Below are the code and all the weights of a small trained network. Each question names an input and a class and asks about switching units off, where a switched-off unit gives its printed mean instead of its output.

import numpy as np


def w(rows, s, z=0):
    codes = np.array(rows[::2]) - 128.0
    scale = np.full(codes.shape[1], s)
    scale[-1] = z or s
    return codes * scale


def norm(h):
    return h / np.sqrt((h * h).mean(-1, keepdims=True) + 1e-5)


def f(y):
    return y / 2 * (1 + np.tanh(0.7978845608 * (y + 0.044715 * y**3)))


def log_softmax(a):
    a = a - a.max(-1, keepdims=True)
    return a - np.log(np.exp(a).sum(-1, keepdims=True))


def net(x, mask):
    res = np.array(x, float).reshape(1, 8) / 4 @ E
    u = 0
    for l in range(3):
        y = f(norm(res) @ A[l][:, :-1].T + A[l][:, -1])
        res = res + np.where(mask[u : u + 7], y, B[l][:, -1]) @ B[l][:, :-1]
        u += 7
    return log_softmax(norm(res)[-1] @ U[:, :-1].T + U[:, -1])


A, B = {}, {}
E = w([
[127,126,128,127,127,130,130,127,127,128],'x0',
[131,127,130,126,127,128,127,129,128,131],'x1',
[127,159,100,51,234,121,147,121,102,189],'x2',
[127,131,126,128,130,128,125,127,128,123],'x3',
[147,141,132,125,121,51,181,128,129,117],'x4',
[120,167,189,131,136,147,128,105,1,113],'x5',
[128,130,129,128,128,128,125,128,129,127],'x6',
[128,126,127,130,128,127,129,133,126,131],'x7',
],0.0071)
A[0] = w([
[131,47,90,176,71,105,113,110,254,103,159],'L0N0',
[143,118,47,69,199,125,137,159,201,189,28],'L0N1',
[106,107,78,93,185,182,81,162,148,171,6],'L0N2',
[100,155,137,92,198,113,126,67,63,161,10],'L0N3',
[119,95,79,124,141,161,69,131,169,157,47],'L0N4',
[98,151,161,157,108,202,63,107,77,117,83],'L0N5',
[126,134,28,57,198,120,143,163,204,195,54],'L0N6',
],0.0044,0.0026)
B[0] = w([
[166,222,80,3,175,145,156,183,71,189,254],'L0N0',
[110,70,190,174,133,115,110,57,90,118,207],'L0N1',
[82,154,172,88,143,178,170,95,169,88,155],'L0N2',
[171,138,61,103,84,143,148,189,198,145,167],'L0N3',
[81,167,151,121,145,170,129,138,170,108,145],'L0N4',
[138,93,89,167,125,72,97,119,150,148,168],'L0N5',
[127,68,191,200,140,106,106,43,126,111,229],'L0N6',
],0.0051,0.005)
A[1] = w([
[143,115,136,126,136,255,58,120,132,141,224],'L1N0',
[114,191,143,81,183,168,153,118,76,159,88],'L1N1',
[75,54,131,178,110,181,51,128,92,107,53],'L1N2',
[138,152,89,93,138,185,75,158,151,175,64],'L1N3',
[89,171,74,87,140,227,93,195,113,146,3],'L1N4',
[128,143,116,165,78,126,124,165,226,116,120],'L1N5',
[133,134,180,132,172,124,142,86,112,143,103],'L1N6',
],0.0057,0.0036)
B[1] = w([
[107,163,106,136,137,191,38,114,134,163,253],'L1N0',
[133,101,77,113,65,127,133,210,211,83,190],'L1N1',
[232,239,134,136,127,77,98,105,173,226,169],'L1N2',
[100,81,144,168,129,150,145,148,3,40,169],'L1N3',
[113,25,109,153,108,99,124,167,39,115,176],'L1N4',
[111,117,79,18,205,122,150,152,8,132,150],'L1N5',
[118,82,61,96,97,110,122,157,158,116,170],'L1N6',
],0.0052,0.0047)
A[2] = w([
[106,84,121,72,143,100,184,144,144,143,145],'L2N0',
[110,91,177,196,110,194,72,86,139,105,77],'L2N1',
[127,141,202,193,81,96,171,122,117,54,1],'L2N2',
[59,75,72,86,153,254,67,140,113,115,127],'L2N3',
[70,140,182,169,164,234,64,73,187,160,55],'L2N4',
[100,150,90,112,128,244,37,184,102,131,60],'L2N5',
[142,214,91,84,157,135,150,150,162,153,73],'L2N6',
],0.0058,0.0017)
B[2] = w([
[177,156,123,167,88,126,94,132,108,94,180],'L2N0',
[147,166,76,61,164,109,137,144,136,154,170],'L2N1',
[60,89,161,135,154,203,173,116,172,107,147],'L2N2',
[41,43,154,134,138,175,142,162,120,134,254],'L2N3',
[157,254,123,34,119,158,167,138,151,85,211],'L2N4',
[135,71,126,217,116,51,102,114,135,163,246],'L2N5',
[152,132,116,136,79,154,138,188,81,81,166],'L2N6',
],0.0068,0.0059)
U = w([
[57,29,87,157,121,166,82,201,82,164,198],'0',
[217,198,78,71,84,86,194,198,82,80,203],'1',
[173,243,148,190,85,130,53,79,113,187,113],'2',
[66,126,219,169,97,150,213,82,114,76,105],'3',
[70,158,127,31,203,198,112,76,222,143,2],'4',
[176,83,124,133,177,12,150,40,191,133,87],'5',
],0.011,0.0011)

Each question gives the input, the list of numbers given to net, and the class t.
The units are the neurons (one row each of A and B). Each row of codes is followed by its name. A weight is (code - 128) times the scale printed after its matrix; where a second scale follows, it is the last column's (A, B and U).
mask holds one flag per neuron, layer by layer. A switched-off neuron (its flag False) gives its mean, the last column of its row in B, instead of its output. The means were averaged over made-up inputs and are rounded, as every weight is.
A unit's drop is (log p(t) with every unit on - log p(t) with that unit switched off) / (log p(t) with every unit on - log p(t) with every unit switched off).
The circuit of an input: a set's keep is (log p(t) with only the set's units on - log p(t) with every unit switched off) / (log p(t) with every unit on - log p(t) with every unit switched off). Starting from the 12 units with the biggest drops (on a tie, the unit counted first), units are removed one at a time, each time the one whose removal leaves the highest keep (on an exact tie, the one counted first), for as long as the keep stays at least 0.8.
circuit, biggest first: the units of the circuit, biggest drop first
unit that matters most: the unit with the biggest drop
k most important neurons: the k neurons with the biggest drops, biggest first
top k neurons in layer l: the k neurons of layer l with the biggest drops, biggest first
drop when u is switched off: that unit's drop, to one decimal
input [1,-7,5,1,4,0,-6,4], class 5: circuit, biggest first	(L0N0)
input [3,-1,0,-6,7,1,-4,-8], class 3: top 2 neurons in layer 2	(L2N2, L2N4)
input [4,8,7,-6,0,7,6,-5], class 0: circuit, biggest first	(L2N4, L1N1)
input [5,5,7,-3,0,8,-7,-6], class 0: 4 most important neurons	(L2N4, L1N2, L0N0, L2N1)
input [-5,-3,0,6,-3,2,-4,2], class 2: circuit, biggest first	(L0N0, L1N2)
input [-2,5,0,-7,8,-6,2,-2], class 1: 3 most important neurons	(L0N0, L2N5, L2N6)
input [-6,7,-1,-7,-7,8,-4,7], class 2: 2 most important neurons	(L0N0, L1N2)
input [-1,6,7,5,1,-5,7,2], class 5: top 2 neurons in layer 2	(L2N3, L2N2)
input [5,-1,6,-3,-2,1,-4,-8], class 0: 3 most important neurons	(L1N1, L0N3, L2N3)
input [7,7,0,2,6,2,0,-5], class 3: 2 most important neurons	(L0N0, L2N2)
input [4,-5,2,0,2,-2,5,-7], class 5: top 2 neurons in layer 1	(L1N0, L1N6)
input [-6,-6,2,-7,-6,-1,1,-5], class 4: top 2 neurons in layer 0	(L0N2, L0N0)
input [1,4,5,-6,1,-4,3,4], class 5: top 2 neurons in layer 0	(L0N6, L0N1)
input [-1,7,2,6,-5,-1,-2,2], class 4: unit that matters most	L0N2
input [-2,-2,-2,-8,-1,8,-1,-7], class 2: 2 most important neurons	(L0N0, L2N3)
input [2,1,1,2,1,1,-5,-8], class 1: top 2 neurons in layer 2	(L2N3, L2N5)
input [5,1,5,4,2,-7,4,-7], class 5: top 2 neurons in layer 1	(L1N0, L1N6)
input [7,7,5,-7,1,-3,-2,-4], class 5: top 2 neurons in layer 2	(L2N3, L2N2)
input [-7,5,-1,-5,-3,6,1,-2], class 2: drop when L0N0 is switched off	2.1
input [6,8,1,-2,-6,-2,-1,-5], class 4: unit that matters most	L2N4
input [3,4,-2,-4,6,3,-8,8], class 3: drop when L0N0 is switched off	0.5
input [0,-2,-1,3,1,-3,6,5], class 1: drop when L1N0 is switched off	0.7
input [-3,-5,0,4,7,-6,-1,-3], class 1: drop when L2N5 is switched off	0.3
